[[138 131 143]
 [120 149 125]
 [112 141 138]
 [113 143 129]
 [134 139 108]]
|
[[120 149 125]
 [112 141 138]]

[[125 128 131 131]
 [103 122 121 144]
 [134 140 120 139]
 [129 127 126 133]
 [127 126 128 127]]
|
[[103 122 121]
 [134 140 120]]

[[135 121 149 119]
 [117 112 144 139]
 [144 110 151 138]
 [115 132 141 108]
 [101 128 121 116]]
|
[[117 112 144]
 [144 110 151]]

[[121 109 110 135]
 [136 132 126 132]
 [129 148 146 113]
 [153 147 129 122]
 [116 108 144 142]]
|
[[136 132 126]
 [129 148 146]]

[[136 113 130 135]
 [133 110 138 128]
 [115 156 119 129]
 [124 107 135 129]]
|
[[133 110 138]
 [115 156 119]]

[[110 134 137 142]
 [111 153 119 121]
 [117 153 118 123]]
|
[[111 153 119]
 [117 153 118]]
---
[[138 124 137]
 [144 122 150]
 [108 134 103]
 [134 127 133]]
|
[[124 137]
 [122 150]]

[[118 134 136 134]
 [122 126 129 129]
 [120 101 133 100]
 [128 127 131 121]
 [147 132 119 125]]
|
[[134 136]
 [126 129]]

[[119 117 104 120]
 [127 126 124 127]
 [132 124 133 128]]
|
[[117 104]
 [126 124]]

[[122 129 126 116 130]
 [120 127 126 104 130]
 [139 113 132 107 118]
 [136 121 127 112 121]
 [144 124 128 136 119]]
|
[[129 126]
 [127 126]]

[[137 119 112 111]
 [144 151 135 139]
 [145 127 143 134]
 [146 128 119 120]]
|
[[119 112]
 [151 135]]

[[131 125 118 115]
 [148 120 143 147]
 [149 121 152 115]
 [121 127 122 121]]
|
[[125 118]
 [120 143]]
---
[[123 157 145]
 [132 142 129]
 [132 114 109]]
|
[[142 129]
 [114 109]]

[[127 138 150]
 [133 122 124]
 [126 122 117]
 [128 129 129]]
|
[[122 124]
 [122 117]]

[[154 130 145]
 [114 130 129]
 [122 134 124]
 [124 133 131]]
|
[[130 129]
 [134 124]]

[[150 101 130 157]
 [133 110 119 146]
 [118 132 130 118]
 [125 135 132 115]]
|
[[110 119]
 [132 130]]

[[123 136 117]
 [123 132 131]
 [130 123 100]
 [130 135 112]
 [121 122 135]]
|
[[132 131]
 [123 100]]

[[133 126 120 134 104]
 [141 151 147 135 118]
 [147 151 147 134 136]]
|
[[151 147]
 [151 147]]

[[130 121 138 126]
 [104 109 137 130]
 [138 140 139 127]]
|
[[109 137]
 [140 139]]
---
[[139 103 134 119]
 [140 108 130 118]
 [119 155 116 132]]
|
[[139 103]
 [140 108]
 [119 155]]

[[139 144 111 122]
 [108 139 120 105]
 [134 153 103 110]]
|
[[139 144]
 [108 139]
 [134 153]]

[[128 120 143]
 [127 104 108]
 [136 119 119]
 [122 139 141]
 [129 126 148]]
|
[[128 120]
 [127 104]
 [136 119]]

[[134 118 117 133]
 [130 129 116 145]
 [150 132 129 132]
 [105 139 121 128]
 [127 138 139 130]]
|
[[134 118]
 [130 129]
 [150 132]]

[[132 104]
 [128 128]
 [126 139]
 [127 115]
 [123 112]]
|
[[132 104]
 [128 128]
 [126 139]]

[[120 132 112 132 153]
 [134 128 145 130 105]
 [149 111 119 116 129]
 [128 123 140 125 101]]
|
[[120 132]
 [134 128]
 [149 111]]

[[112 112 148 132]
 [121 125 154 118]
 [104 108 147 118]
 [119 113 145 125]]
|
[[112 112]
 [121 125]
 [104 108]]
---
[[124 146 106 130]
 [114 143 121 124]
 [124 119 126 128]]
|
[[143 121]
 [119 126]]

[[107 118 128 106]
 [113 150 125 123]
 [146 137 125 151]
 [105 115 119 137]
 [108 135 144 122]]
|
[[150 125]
 [137 125]]

[[127 130 114]
 [125 130 136]
 [126 132 141]
 [126 135 150]
 [133 130 139]]
|
[[130 136]
 [132 141]]

[[115 145 139]
 [137 127 104]
 [142 123 145]
 [133 113 105]]
|
[[127 104]
 [123 145]]

[[113 117 128 137 114]
 [125 146 146 129 146]
 [132 116 139 121 128]
 [123 151 127 136 139]]
|
[[146 146]
 [116 139]]

[[127 135 108 117 124]
 [139 129 148 130 138]
 [133 147 138 140 149]
 [131 149 106 149 115]]
|
[[129 148]
 [147 138]]

[[106 128 121]
 [123 137 142]
 [100 137 136]]
|
[[137 142]
 [137 136]]

[[116 111 130]
 [138 133 103]
 [131 108 125]]
|
[[133 103]
 [108 125]]
